(in the rows, 128 means zero)
Each row is followed by its class.
[155 138 146  54 122 170 152 105 153 142 178 148 126 142 139 145 137 124
 138  79  82  98  98 120 139 128 138 113 132 111 161 123  84 111  94 152
 141 141  94 134 132] -> V
[141  90  79  81 124 155 106  81 159 104 186 144 115 116  93 133  91 109
 133 110 146  76 111 140 127 114 109  79 127 166 121  83 130 168 136 124
 136 149 113 109 109] -> F
[116 102 109 150 121 131 126 103 137 135 156 139  99 129 134 129 109 114
 123 139 139 100 134 147  67  82 160 124 169 166 162 114  69 167 122 107
 137 110  92 143 116] -> Q
[172 134 146 148 114  96 168 134 112 110 146 117 110 114 120  71 106 153
 154 172 184 134 157 116 134 132 173 229 131 107 121 115 164 130 110 149
 123  82 125 160  91] -> F
[132  96  83 126 132 101 140 117 139 106 143 115 131 162 112  52 135  83
 117 104 194 133 124 111  59  98 144 173  98 108 174 108 153 168 135 149
 133 124 128 116  77] -> S
[116  97 143 105 155 105 136  63 167 127 153 110 134 130  95  82 114 113
 128 155 146 111  87  96 147 151 156 163  96 143 121 123 167 118 147 116
 195 119  74 132  67] -> K
[109 130 104 103 152 104 139  95 142 126  90 118 151 159 120 156 112  83
 102 161 131 158  88  51  80 132 107 127 161 138  83 141 157  99 153  91
 137 115 117 111  84] -> K
[122 133 101 138 166  89  85 124 141 132 137 131 149 146 160  57 146 100
  56 192 192 213 121 105  54 113 161 131 117 153 138 131 160 138 134 104
  93 110  99 155 129] -> V
[133 123 140 172 120 130 143  96 137 122  77 128 141 138  99 125 113 103
 147 229 102  82 120  90 120 184 121 178 119  85  96 170 129 125 156 145
 162 112 121 127  40] -> D
[130 136 134 108 121 140 126  79 201 100 144 124 144 142  94 122 137 101
  85 159 126 130  96  94 125 168 126 155 128 128  74 134 161 117 117  94
 148 121 115 154  98] -> Y
[ 98 113 118 155 152 123 114 129 113 135 123 108 153 146 132  73 135 127
 148 146 143 116 124 138  96 110 119  97  32 107 133 131 156 162 137 124
 117 119 148 126  81] -> U
[161 114 123  63 108 128 124 139 231 132 141 133 140 179 136 132 126 134
  93  55 114 138 139 118 135 119 152 178 148 130 107 100 121 135  66 123
 107 129 121 130 154] -> U
[ 73 135 172 165 135 114 115 143  33 221 111  99 141 142 160 148 158 157
 124 143 140 165 109 112 144  75 170 119 101 191 168 181 152 120 145 113
 110 116  99 149 177] -> S
[ 90 108  93 130 116 181 164 140 103 183 177 137 127 152 127 159 148 121
 122 117 112 147  84 161  78  82 137  80 120 150 151 127 112 106  49 123
 166 144 131 108 174] -> Y
[116 104 111 158 145 108  97 116 150 115 146 152 149 172 132  93 131  76
  85  80 180 112 135 135 104 116 124 111 107 106 171  77 145 126 120 134
 152 121  64 109 114] -> D
[133 154 163  57 121 120 153 153 172 135 168 151 172 157 119 110 101 101
  61 104  67 152 116  93 111 168 156 141 161 108 139 109 123  85  70 126
 123 133  77 125 166] -> Y
[152 145 137  41 129 139 145 127 175 135 145 118 133 170 138 142 134 132
  80  80 122 127 129 107 134 120 143 142 143 129 110 111 117 104 135  81
 129 135 100 151 128] -> F
[113 148 151 106  98 131 143 152 162 145 118 120 128 122 155 132 131 153
  98  68 136 149 118 124 128 130 187 141 176 129 139 130 114  90  96  99
 121 116  96 149 176] -> F
[ 69  96 151 180 162 157 121 100 116 155 125 145 121 135 126 120  92 115
 122 125 146  93 108 123  64  92 152 132 124 131 181 171  90 123 132 150
 179 124  86 140 108] -> P
[111 131 121 131 169 111  70 107 166 119 114 131 134 152 124 158 134 113
  88 157 125 133 128 111 157 114  80  86  99 135 113 156 145 141 184 108
 115 163 132 109 134] -> K
[152 115 114  93  93 109 103 110 153  78 120 109 100  93 147 107 101 116
  99  86 132  85 164 184 123 165 118 110 147 145 128  76 139 182 150 100
 111 138 158 172  79] -> Y
[136  89 131 167 163  82 141 129 134 114  89 155 123 112  68 125 113  64
 111 252 140  97 127  74  51 138 120 165 145 126 125 140 134 159 140 126
 150 119 130 109   7] -> F
[162 150 151 142 139 212 147 146 123  76 133 169 104  90  80 155 129 132
 138 148  79 119 130 105 164 168  92 183 103  74 143 131 138 130 124 168
 195 136 140 135 145] -> Y
[109 150  88 150 139 169 161  96 155  80 125 151 149  87  90 163 133 128
 122 150 137 140  91  79  90 174 136 191 145 137  75 130 141 127 155  71
 207  96 120 124  71] -> T
[117 146 135 165 139 133 109 117 104 129 110 134 165 133 127 125 100 142
 137 142  90 108 125 114 148 156 127  94 148 115 109 125 138 136 127  92
 130 118 116 153 137] -> Y
[123 131 105 135 113 135 116 100 194 135 140 138 144 148 121 141 124 118
 113  75 132 118 127 110 108 105 160 121 190 168 127 129  86 131 128  72
 151 119 111 144 125] -> S
[162 138 140 149 161 141 122 137  76 130 113 146  92 119 120  95 138 133
 132 141 141  85 139 150  90 112 135 114 110 110 134 133 145 153 137 109
  92 120 125 128  98] -> U
[ 67 125 141 188 141  93 109  74 144 101 102 130 154 109 134 110  87 115
 124  65 146 148 114 118  58 100 164  97 140 174 122 137  97 155 211  60
 154  99  68 121  71] -> V
[124 117  67 134 112 152 118 151 109 119 117 138  89 111 139 174 166 138
 155  99 113  87 176 157 136 123  63 131 131 141  82 117 124 154 121 142
 119 127 145 136 107] -> Q
[136 116  96 124 128  99 123 122  84 140 110  95  97 117 133 121 112 108
 123 174 174 162 142 177  91 113 136 142 101 132  72 104 139 136 153 115
  88 108 172 119  82] -> U
[132 126 184 112 139 107 106  96 145 112 134 127 175 151 126  70  85  58
 126 202 148  85 123  82  96 136  86 125 102 118 156 129 206 140 114 186
 103 137 138 121  52] -> K
[151  87  99 147 149 160 132 115 137 130 153 179  93 144 105 142 139 113
 110 108 150 135 122 145  72  79 128 146 115 150 150 125 131 135  73 127
 172 122 114 117 109] -> D
[111 124 140  94 105 122 158  97 142 147 117  92 137 106 148 167 177 136
 127 170 133 104 123  91 164 188 127 179 124 139  95 139 141 126 147 143
 166 118 114 168  61] -> C
[161 121 150 134 129 173 113 110 155  88 138 153 105  98 128 147 121 134
 167  68 101  90 137 137 136 102 124 115 131 147 161 148  99 149 172 144
 154 155 116 108 135] -> P
[140  89 155  37 140 155 156  81 162 162 154 111 136 143  89 129 108 114
 150 145  91  31  93 114 137 159 125  76 124 133  97 121 119 154 160 105
 146 149 138 114  85] -> K
[103 118  99 146 130 126 145 115 121 118 130 117 146  97 117 111 148 121
 127 130 167 117 142 116 139 178 113 130 131 113 128  75 131 113 135 150
 171 123 144 133 123] -> C
[148  86 108 139 125 130 125 107 146 137 165 112  90 173 108  72 118  86
 131 170 152  34 152 153 117 122 116 108 104  60 167  89  96 182 100 149
 135 121 126 130 103] -> T
[ 81 146 144 146  88  98 181 132 173 145 142 147 189 114 125 176 162 124
  90   7 128 142 112 113 205 186 144 169 166 118 114  59 141  94  69 124
 191 106 122 103 162] -> U
[153 105 114 104 105 136 130 134 191 133 189 135  95 148 125 103 124 134
 100  42 146  99 171 123 141 118 136 125 133 122 141  88 124 139  62 130
 129 100  96 141 166] -> T
[124 107 124 134 123 134 106  96 174 129 103 137  96 153  93 125 101 125
  99  96 143  76 126  83 115 120 134 115 196 157 129 138 131 149 120  82
 138 117  77 140 139] -> K
[131 158  86 155 103 130 134 140 146 137 125 138 147 107 149 171 164 145
 127  96 109  93 134 149 127  98 178 153 124 134 163 123  74 150 158 100
 144 161 125 110  67] -> V
[118  93 133 112 127 123 122 105 127 147 145 126 104 135 133 138 127  94
 136  75 147  87 124 136  98  87 133 104 155 168 163 115 108 148 147 140
 131 132  96 116 111] -> S
[146 128 131  84 107 126 147 140 149 134 140 122 128 131 121 155 155 139
 123  93  88  79 137 105 175 142 124 143 117 145 118 105 137 141 124 117
 115 133 128 129 130] -> P
[ 81 120  77 193 126  79 141 116  59 131 129 116 150  91 104 129 117 111
 138 179 168 171 130 116 123 111 100 184  94 186  83 128 201 138 164 150
 151 117 163 106  55] -> F
[130 126 151 235 181 111  98  98 147  38 107 154 171 108  92  52 135  74
 173 113 172 139 101 107  82 113 127 140  90 117 123 146 197 156 191 116
 155 113 120 102  39] -> Q
[128 139 104 160 120 101 135 143 128 115  98 126 122 127  93 144 131 118
 149 147 142 136 151 101 149 140 128 202 136 100  87 139 139 131 130 119
 160 100 120 133  60] -> S
[165 103 132 132 125  85 106 147 144 135 120 155 123 151 126 127 106 137
  99 105 141 123 195 134 145 150 121 116 166 127  95 108 125 136 110 119
  96 106 112 129 152] -> D
[136 137 118  64 130  88 130 142 204  99 135 110 129 152 141 155 171 116
  66  48 131 151 138  92 158 147 120 168 144 137 114 100 145 119 141  97
 128 125 114 140 129] -> T
[ 54 139 117 167 121  67 133 138 119 145 160 135 156 114 129 117 178 107
  68 104 164 178 128 103 111 140 139 179 147 155 130 116 163 116  79 125
 150  91  86 157 117] -> Y
[154 127 123  55 104 118 169  96 195 118 159  98 128 148 123 112 178 118
  93 114 154 178  99  95 136 165 162 189 164 140 108 115 131 103 116 119
 146 122 130 155 148] -> C
[111 105 116 144  95  91 153 113 143 117 127 122 151 100 143 134 101 143
 159 105 131 134 132 131 173 161 150 189 129 126 108  92 138 136 122 147
 176 105 100 122  99] -> F
[ 36 134 114 187 126 115 118 125  93 106  98 129 171  85 126 134 144  95
 126 146 156 135 108 120  82 146  94 131  96 134 108 137 182 168 162 153
 124 128 130  95  71] -> C
[100 128 124 186 133 160 163 120 131 137 141 136 174  86 137 170 151 148
 166 107 112 125  83 125 117  99 183 127  89 155 139 123 135 159 156  99
 181 128 130 100  87] -> C
[109  69 114 122 129 118 109 122 197 102  98 136 102 165  92 108  71 109
  95 164 139  81 146 115  66 111  85  95 137 129 165 144 124 194 111 142
 128 168 142  91 121] -> K
[175  93 128  78 137 100 131 137 143 117 140 126  76 136 135  76 115  75
 107 135 187 129 142 143  66 123 145 113 146  90 175  90 127 121  84 159
  91 115 128 131 117] -> S
[120 125 105 190 131 133 136 123  99  98 139 150 151 135 136 102 177 119
 196 131 134 137  97 140  94 106 121 135 102 120 147 140 153 168 125 133
 149 110 115 106 101] -> D
[129 102 135 119 131 146 170 107 159 131 114 119 132 113  98 118  95 138
 139 198 129 155  95 100 106 156 175 191 118 131 106 134 122 129 122 128
 192 115 134 133  89] -> V
[151 146 138 103 175 101 160 133  94 137 143 105 131 151 125  96 102 103
 107 206 131 185 125  61 106 134 136 171 125 126 120 138 165  88 145 127
 147  95 118 149  97] -> T
[152 129 172 139 142 181 141 142 136 147 114 155 140 167  96 143 107 121
 145 152  95  60 107 126 116 107 135 150  64 102 121 182 170 147 112 108
 149 146 130 110  46] -> K
[168 123 129  75 131 139 174 105 128 124 116 140 111 133  88  97 126 124
  84 134 120 119 107 102  79 156 143 125 150 121 123 128 152 152 102  71
 144 119 136 138  94] -> D
[153 129 141 113 127 117 144 126 186 122 144 151 147 149 112 149 163 115
 103 112 144 183  99  67 132 128 149 150 144 148 110 140 173 124  83  92
 139 102 107 126 145] -> S
[161 115 109 192 118  97 122 113 106  98  97 148 111 115 168 113 150 119
 112 162 192 179 164 176  45 114 107  84 159 147 130 125 138 156 125  93
 101 111 187 119 137] -> D
[122 128 117 232 144 145  91 113 123 104 143 189 123 154 109  63 111 111
 117 118 162 126 144 139  69 102 135  96 165 119 167 130 114 154 111 103
 146  96  62 121 175] -> D
[104 201  79  64 145  51 139 155 140 120 119  79 199 152 174 134 218 126
  81  47 128 197 153  78 126 123 117 150 179 165  89 130 124  68 220  79
  93 154 153 142 107] -> Q
[179 133 133  98 144 140 126 151 105 124 144 118  90 139 130 110 107 115
 139 114 141 156 141 126 119 116 140 122 128 109 141 130 129  80 124 139
 115 113 120 132 146] -> T
[ 74 139 120 193 124 156  93 128 106 113  72 130 114  74 123 170 166 166
 149 117 133 105 132 156 138 132 104 132 127 187  73 161 141 190 208  92
 132 137 145 135 108] -> V
[109 124 116 155 168 106  98  89 166 137 109 130 160 192 107 131  93  92
  94 140 137 123 124  70 103 105 107  55 161 134  78 129 116 131 175  82
 115 126  89 103 130] -> V
[120 151  87 100  94 129 130 150 202 112 162 125 131 163 147 115 126 140
  54  52 131 182 144 125 122 114 170 189 170 157 129  75 142 108  63  81
 158 114  71 166 175] -> Y
[136 104 140  99 126 160 159 152 139 150 141 144  74 126 133 129 127 127
 122  75 134 114 121 157  80  94 150 105 157 112 184 115  96 128  54 150
 146 134 116 110 156] -> U
[155 120 143  48 102 124 136 133 136 151 122 120  96 165 144 137 107 117
  84  77 140 107 149 117 109 138 131 128 179 147 112  99 130 118  83 107
  94  99  93 163 129] -> U
[133  95 103 108 142 114 135 120 185 120 117 128 134 179 104 118  94 116
 107 121 136  87 101 105  91 126 161 138 144 148 104 105 136 120 127  74
 131 120  86 134  85] -> F
[150 119 113 153  96 128 115 135 136 117 119  91  91 146 133 129 128 146
 131 154 147  83 181 149 148 110 112 157 112 150 104 107 160 146 135 128
 113 129 137 159 106] -> Y
[133 150  83 128 104 141 132  98 149  97  97 135 137 137 129 110 110 125
 117  97 116 146 106 115  54  99 127 117 141 166 106 145 159 142 108  75
 121 139 132 116  75] -> V
[175 111 146 138 126 161 147 125 157 109 153 198 126 110  79 107 109  99
 134 123  86 111 135 111 159 198  87 158 110  91 115  90 161  77  43 190
 145 112 144  93 177] -> K
[132 104 140  95 152 136 129 155 131 141 125 138 151 166 119 112 115  96
 115 146 115 115 108 111  81 113 141 108  87 120 150 141 145 124 114 125
 132 151  92  92 105] -> P
[130 135 120 142 128 141 107 141 152 115 121 122 129 146 138 142 117 148
 100 124 166 119 150 122 147 130 135 109 135 140 110 107 143 107 148 103
 111 123 107 139 172] -> Q
[119 165 107 130 118  75 160 112 122 158 100 104 141  90 122  94 164 163
  68 221 144 156 134  80 144 181 166 211 148 121  77 137 170 127  98  75
 128  98 148 183  82] -> F
[182 151 117 151 120 134 131  73 116  89 100 128 134 106 100 115  85 119
 130 223 138 134 131  65 153 167 123 199 148 108  97 131 160 144 165 121
 153 105 142 157  79] -> F
[129 139 112  79 137 116 113 133 157 137 133 115 119 152 143 163 152 125
 115 110 115 124 140 117 163 125 111 143 139 139  91 111 134 120 134 116
 109 125 116 149 125] -> S
[120 142 176 122 114 136 139 179 163 137 106 150 123 127 134 156 179 146
  92  79 136 174 121 109  90  95 158 153 145 150 149 159 145 139  63  98
 119 120 110 118 158] -> U
[ 73 101 137 245 114 145  87 103 140 137 136 156 182  89 153 137  91 140
 165  98 122  77 127 161 124 121 158  73  88 180 148 115 133 148 142 115
 162 117  77  84 126] -> T
[ 92 129 175 157 165 153 132 135  96 173 117 129 170 151 117 168 104 112
 134 166  97 185 109  88  93 115 123 102 113 131  72 183 122  66 157 133
 130 115 122 108 159] -> Y
[162 139 131 103 127 115 162 158  52 154 114 136 105 126 107 179 176 106
 128 143 140 121 151 107 154 152  84 138 164  96  68 132 154 121 103 130
 109 110 143 127 100] -> Q
[128 144 105  87 101 122 127 152 128 150 124 131 125 170 134 141 159 122
 104 124 122 154 126 103  81 105 126 131 172 160 119 152 127 129  83 102
  59 120 130 135 168] -> S
[ 80  82 142 179 133 134 120  86  98 135 118 108 133 149 139 103  94 106
 143 170 170 148  78 171  66 100 139  39  79 142 155 142 139 140 140 125
 134 139 115  89 146] -> C
